Below are the code and all the weights of a small trained network. Each question names an input and a class and asks about switching units off, where a switched-off unit gives its printed mean instead of its output.

import numpy as np


def w(rows, s, z=0):
    codes = np.array(rows[::2]) - 128.0
    scale = np.full(codes.shape[1], s)
    scale[-1] = z or s
    return codes * scale


def norm(h):
    return h / np.sqrt((h * h).mean(-1, keepdims=True) + 1e-5)


def f(y):
    return y / 2 * (1 + np.tanh(0.7978845608 * (y + 0.044715 * y**3)))


def log_softmax(a):
    a = a - a.max(-1, keepdims=True)
    return a - np.log(np.exp(a).sum(-1, keepdims=True))


def net(x, mask):
    res = np.array(x, float).reshape(1, 3) / 4 @ E
    u = 0
    for l in range(3):
        y = f(norm(res) @ A[l][:, :-1].T + A[l][:, -1])
        res = res + np.where(mask[u : u + 11], y, B[l][:, -1]) @ B[l][:, :-1]
        u += 11
    return log_softmax(norm(res)[-1] @ U[:, :-1].T + U[:, -1])


A, B = {}, {}
E = w([
[132,60,69,115],'x0',
[140,33,251,188],'x1',
[119,133,100,207],'x2',
],0.0025)
A[0] = w([
[188,134,115,167,18],'0.n0',
[141,124,199,23,113],'0.n1',
[42,132,119,154,188],'0.n2',
[221,39,68,145,175],'0.n3',
[185,210,172,202,181],'0.n4',
[87,169,114,133,2],'0.n5',
[226,109,127,115,144],'0.n6',
[122,206,211,133,64],'0.n7',
[76,146,86,253,91],'0.n8',
[201,137,140,39,67],'0.n9',
[152,113,168,26,85],'0.n10',
],0.0058,0.0032)
B[0] = w([
[180,87,142,110,70],'0.n0',
[189,176,93,186,207],'0.n1',
[168,174,68,122,189],'0.n2',
[77,159,153,112,239],'0.n3',
[123,178,175,131,250],'0.n4',
[116,122,159,93,77],'0.n5',
[102,155,99,129,151],'0.n6',
[69,175,192,112,165],'0.n7',
[253,109,80,173,190],'0.n8',
[171,104,93,205,141],'0.n9',
[183,123,73,209,166],'0.n10',
],0.0058,0.002)
A[1] = w([
[149,70,247,110,89],'1.n0',
[210,117,109,161,7],'1.n1',
[147,38,230,103,110],'1.n2',
[125,69,193,122,142],'1.n3',
[181,90,141,130,104],'1.n4',
[67,31,147,167,41],'1.n5',
[254,93,151,198,212],'1.n6',
[73,113,90,151,55],'1.n7',
[30,7,71,95,133],'1.n8',
[161,29,221,94,140],'1.n9',
[112,14,37,114,96],'1.n10',
],0.0061,0.0017)
B[1] = w([
[49,179,69,31,179],'1.n0',
[199,143,99,204,140],'1.n1',
[113,179,55,31,166],'1.n2',
[127,191,17,199,145],'1.n3',
[213,129,134,158,124],'1.n4',
[50,166,190,67,139],'1.n5',
[247,119,36,118,254],'1.n6',
[79,182,210,49,124],'1.n7',
[165,253,199,140,187],'1.n8',
[137,153,25,79,160],'1.n9',
[152,198,224,163,181],'1.n10',
],0.0045,0.0031)
A[2] = w([
[176,99,125,77,128],'2.n0',
[171,143,62,94,212],'2.n1',
[110,147,83,140,99],'2.n2',
[157,101,129,173,65],'2.n3',
[51,27,69,189,2],'2.n4',
[3,135,107,65,64],'2.n5',
[48,2,89,172,2],'2.n6',
[67,134,171,187,174],'2.n7',
[49,25,81,137,13],'2.n8',
[197,15,36,239,63],'2.n9',
[201,11,190,139,10],'2.n10',
],0.0044,0.0033)
B[2] = w([
[196,197,49,249,123],'2.n0',
[144,73,44,93,251],'2.n1',
[49,109,169,136,136],'2.n2',
[197,104,131,160,102],'2.n3',
[82,163,185,236,80],'2.n4',
[124,137,65,99,137],'2.n5',
[92,109,166,189,82],'2.n6',
[151,181,254,187,146],'2.n7',
[76,118,165,211,80],'2.n8',
[165,121,229,150,170],'2.n9',
[139,216,24,231,92],'2.n10',
],0.0045,0.0031)
U = w([
[132,184,45,44,255],'0',
[254,124,64,139,224],'1',
[99,228,207,101,255],'2',
[112,109,176,125,119],'3',
[18,61,206,169,1],'4',
[54,22,176,222,1],'5',
[116,4,195,164,1],'6',
[94,79,184,171,1],'7',
],0.0066,0.0033)

Each question gives the input, the list of numbers given to net, and the class t.
The units are the neurons (one row each of A and B). Each row of codes is followed by its name. A weight is (code - 128) times the scale printed after its matrix; where a second scale follows, it is the last column's (A, B and U).
mask holds one flag per neuron, layer by layer. A switched-off neuron (its flag False) gives its mean, the last column of its row in B, instead of its output. The means were averaged over made-up inputs and are rounded, as every weight is.
A unit's drop is (log p(t) with every unit on - log p(t) with that unit switched off) / (log p(t) with every unit on - log p(t) with every unit switched off).
unit that matters most: the unit with the biggest drop
k most important neurons: the k neurons with the biggest drops, biggest first
k most important neurons of layer l: the k neurons of layer l with the biggest drops, biggest first
drop of u: that unit's drop, to one decimal
input [8,5,2], class 2: unit that matters most : 1.n8
input [-2,6,6], class 0: 3 most important neurons : 0.n1, 0.n10, 1.n0
input [-8,8,2], class 0: 2 most important neurons : 1.n0, 1.n2
input [0,-4,-5], class 1: 2 most important neurons : 0.n9, 0.n10
input [8,-6,6], class 2: 2 most important neurons of layer 1 : 1.n6, 1.n10
input [8,-5,-4], class 2: 2 most important neurons of layer 1 : 1.n10, 1.n6
input [-6,7,7], class 0: 3 most important neurons : 1.n0, 0.n1, 0.n10
input [-6,6,-4], class 0: 3 most important neurons : 1.n0, 0.n3, 1.n2
input [8,-1,-5], class 2: 2 most important neurons : 0.n8, 0.n3
input [-2,7,-6], class 0: 2 most important neurons : 0.n8, 1.n0
input [4,-3,-2], class 2: 2 most important neurons : 0.n8, 1.n6
input [5,0,-3], class 2: drop of 0.n3 : 0.3
input [8,-5,1], class 2: drop of 1.n8 : 0.3
input [-4,8,-6], class 0: drop of 0.n8 : 0.1
input [7,7,-4], class 0: unit that matters most : 1.n9
